Here is a tiny trained network, its code and every weight. The questions are about switching its units off for an input and a class, where a switched-off unit gives its printed mean instead of its output.

import numpy as np


def w(rows, s, z=0):
    codes = np.array(rows[::2]) - 128.0
    scale = np.full(codes.shape[1], s)
    scale[-1] = z or s
    return codes * scale


def f(y):
    return y / 2 * (1 + np.tanh(0.7978845608 * (y + 0.044715 * y**3)))


def log_softmax(a):
    a = a - a.max(-1, keepdims=True)
    return a - np.log(np.exp(a).sum(-1, keepdims=True))


def net(x, mask):
    res = np.array(x, float).reshape(1, 6) / 4 @ E
    y = f(res @ A[0][:, :-1].T + A[0][:, -1])
    res = res + np.where(mask, y, B[0][:, -1]) @ B[0][:, :-1]
    return log_softmax(res[-1] @ U[:, :-1].T + U[:, -1])


A, B = {}, {}
E = w([
[142,212,36,214,50,56],'x0',
[77,201,47,139,218,201],'x1',
[176,134,215,252,130,206],'x2',
[153,45,2,141,78,213],'x3',
[246,177,117,54,139,149],'x4',
[128,127,129,129,125,127],'x5',
],0.0059)
A[0] = w([
[158,66,170,101,86,75,144],'n1',
[123,15,206,65,188,178,64],'n2',
[85,181,81,123,197,152,214],'n3',
[92,118,104,44,139,95,107],'n4',
[140,82,65,131,81,174,127],'n5',
[101,119,101,69,117,87,99],'n6',
[45,83,131,158,123,125,203],'n7',
[138,166,99,160,70,97,64],'n8',
[175,137,164,196,125,201,204],'n9',
[146,51,65,139,101,171,84],'n10',
[157,137,184,195,131,184,130],'n11',
[144,73,60,147,88,170,131],'n12',
[191,159,175,192,120,188,166],'n13',
[222,179,117,96,123,125,162],'n14',
[131,163,69,186,56,102,84],'n15',
[90,198,93,150,253,141,217],'n16',
[154,168,99,164,49,76,22],'n17',
[103,101,165,84,172,199,84],'n18',
[70,196,88,116,140,192,152],'n19',
[159,126,160,204,145,167,216],'n20',
[139,85,164,105,30,85,164],'n21',
[122,128,90,69,138,88,89],'n22',
[159,123,91,179,106,56,20],'n23',
[114,187,168,137,157,61,79],'n24',
[106,113,84,75,141,73,187],'n25',
[164,75,168,125,86,63,115],'n26',
[100,177,197,118,176,69,75],'n27',
[15,107,122,186,108,113,244],'n28',
[202,185,133,55,100,173,252],'n29',
[228,181,100,108,122,121,187],'n30',
[35,83,131,182,115,115,121],'n31',
[121,57,148,59,185,146,55],'n32',
[151,72,174,108,58,91,117],'n33',
[72,185,108,125,168,182,215],'n34',
[122,83,166,89,117,151,90],'n35',
[108,127,70,49,110,92,124],'n36',
[33,97,122,189,112,90,115],'n37',
[226,175,125,70,144,155,226],'n38',
[131,40,103,102,110,201,117],'n39',
],0.0075,0.0015)
B[0] = w([
[174,129,81,162,115,176,200],'n1',
[57,253,81,153,83,128,252],'n2',
[186,108,103,169,94,166,206],'n3',
[140,116,92,147,125,76,186],'n4',
[155,159,190,107,189,90,203],'n5',
[131,84,91,171,139,96,168],'n6',
[118,109,158,89,101,155,192],'n7',
[97,179,114,142,113,143,174],'n8',
[100,77,126,169,119,69,235],'n9',
[178,163,194,100,228,92,203],'n10',
[119,91,93,172,133,58,213],'n11',
[170,159,197,94,200,96,211],'n12',
[89,87,100,147,121,67,231],'n13',
[69,96,148,79,126,160,196],'n14',
[86,210,174,97,116,102,218],'n15',
[185,111,98,148,102,160,231],'n16',
[92,177,93,151,107,162,194],'n17',
[115,179,91,158,106,123,185],'n18',
[177,129,108,152,114,150,192],'n19',
[113,103,114,149,117,61,215],'n20',
[195,119,121,172,139,182,212],'n21',
[91,80,113,162,132,87,166],'n22',
[112,177,112,134,124,160,168],'n23',
[145,167,191,105,188,128,183],'n24',
[148,103,114,160,129,89,192],'n25',
[182,118,91,172,146,185,195],'n26',
[198,133,188,100,227,120,202],'n27',
[115,100,186,68,105,169,234],'n28',
[88,88,159,80,105,144,220],'n29',
[70,108,160,66,112,151,207],'n30',
[97,84,175,90,131,165,199],'n31',
[71,171,78,163,95,94,187],'n32',
[183,120,82,172,122,182,199],'n33',
[188,101,96,150,119,150,195],'n34',
[122,173,113,157,119,154,157],'n35',
[118,91,114,158,131,69,200],'n36',
[99,96,154,73,115,159,207],'n37',
[93,76,155,66,91,152,223],'n38',
[128,197,181,117,174,98,204],'n39',
],0.0077,0.0043)
U = w([
[69,249,94,144,85,132,115],'0',
[179,164,182,106,237,100,76],'1',
[130,112,119,126,113,133,255],'2',
[107,54,90,167,110,40,83],'3',
[204,106,81,163,101,218,79],'4',
[71,70,159,57,84,185,75],'5',
],0.013,0.0097)

Each question gives the input, the list of numbers given to net, and the class t.
The units are the neurons (one row each of A and B). Each row of codes is followed by its name. A weight is (code - 128) times the scale printed after its matrix; where a second scale follows, it is the last column's (A, B and U).
mask holds one flag per neuron, in row order. A switched-off neuron (its flag False) gives its mean, the last column of its row in B, instead of its output. The means were averaged over made-up inputs and are rounded, as every weight is.
A unit's drop is (log p(t) with every unit on - log p(t) with that unit switched off) / (log p(t) with every unit on - log p(t) with every unit switched off).
The circuit of an input: a set's keep is (log p(t) with only the set's units on - log p(t) with every unit switched off) / (log p(t) with every unit on - log p(t) with every unit switched off). Starting from the 12 units with the biggest drops (on a tie, the unit counted first), units are removed one at a time, each time the one whose removal leaves the highest keep (on an exact tie, the one counted first), for as long as the keep stays at least 0.8.
units of the circuit, in order: the units of the circuit, biggest drop first
unit that matters most: the unit with the biggest drop
k most important neurons: the k neurons with the biggest drops, biggest first
drop when u is switched off: that unit's drop, to one decimal
input [6,-2,6,5,-4,4], class 0: unit that matters most	n15
input [0,1,4,6,-6,5], class 1: units of the circuit, in order	n10, n12, n5
input [3,-5,-6,0,-7,4], class 5: units of the circuit, in order	n28, n37
input [-1,4,3,3,5,-3], class 5: units of the circuit, in order	n38, n29, n30
input [-5,5,5,1,8,-3], class 5: 2 most important neurons	n38, n29
input [2,-5,4,5,-7,5], class 5: units of the circuit, in order	n28, n31
input [-6,6,-4,4,2,2], class 0: units of the circuit, in order	n2, n32
input [-4,4,-8,-3,-7,-2], class 3: units of the circuit, in order	n4, n6
input [-5,0,7,0,-7,5], class 3: units of the circuit, in order	n11, n9
input [4,7,6,-7,4,8], class 2: units of the circuit, in order	n16, n13, n39, n9
input [7,4,-7,-8,7,-6], class 1: 4 most important neurons	n27, n24, n2, n32
input [-2,4,1,2,7,4], class 5: units of the circuit, in order	n38, n29
input [-3,-2,8,8,0,5], class 1: units of the circuit, in order	n10, n39
input [-6,4,-6,1,4,-3], class 0: 2 most important neurons	n2, n32
input [-7,8,3,0,5,6], class 4: units of the circuit, in order	n16
input [-1,8,-3,-5,7,3], class 4: units of the circuit, in order	n16, n3
input [5,6,-8,-1,-8,3], class 3: 3 most important neurons	n36, n25, n6
input [-1,7,8,7,6,7], class 3: 2 most important neurons	n9, n13
input [-6,-1,8,-1,-4,-5], class 3: 2 most important neurons	n11, n9
input [-1,7,3,-3,-8,-6], class 5: unit that matters most	n28
input [-1,-6,5,5,7,-2], class 5: 4 most important neurons	n38, n29, n30, n14
input [-7,-3,0,4,-6,3], class 0: drop when n2 is switched off	0.5
input [-5,0,-6,2,-3,-3], class 3: drop when n6 is switched off	0.3
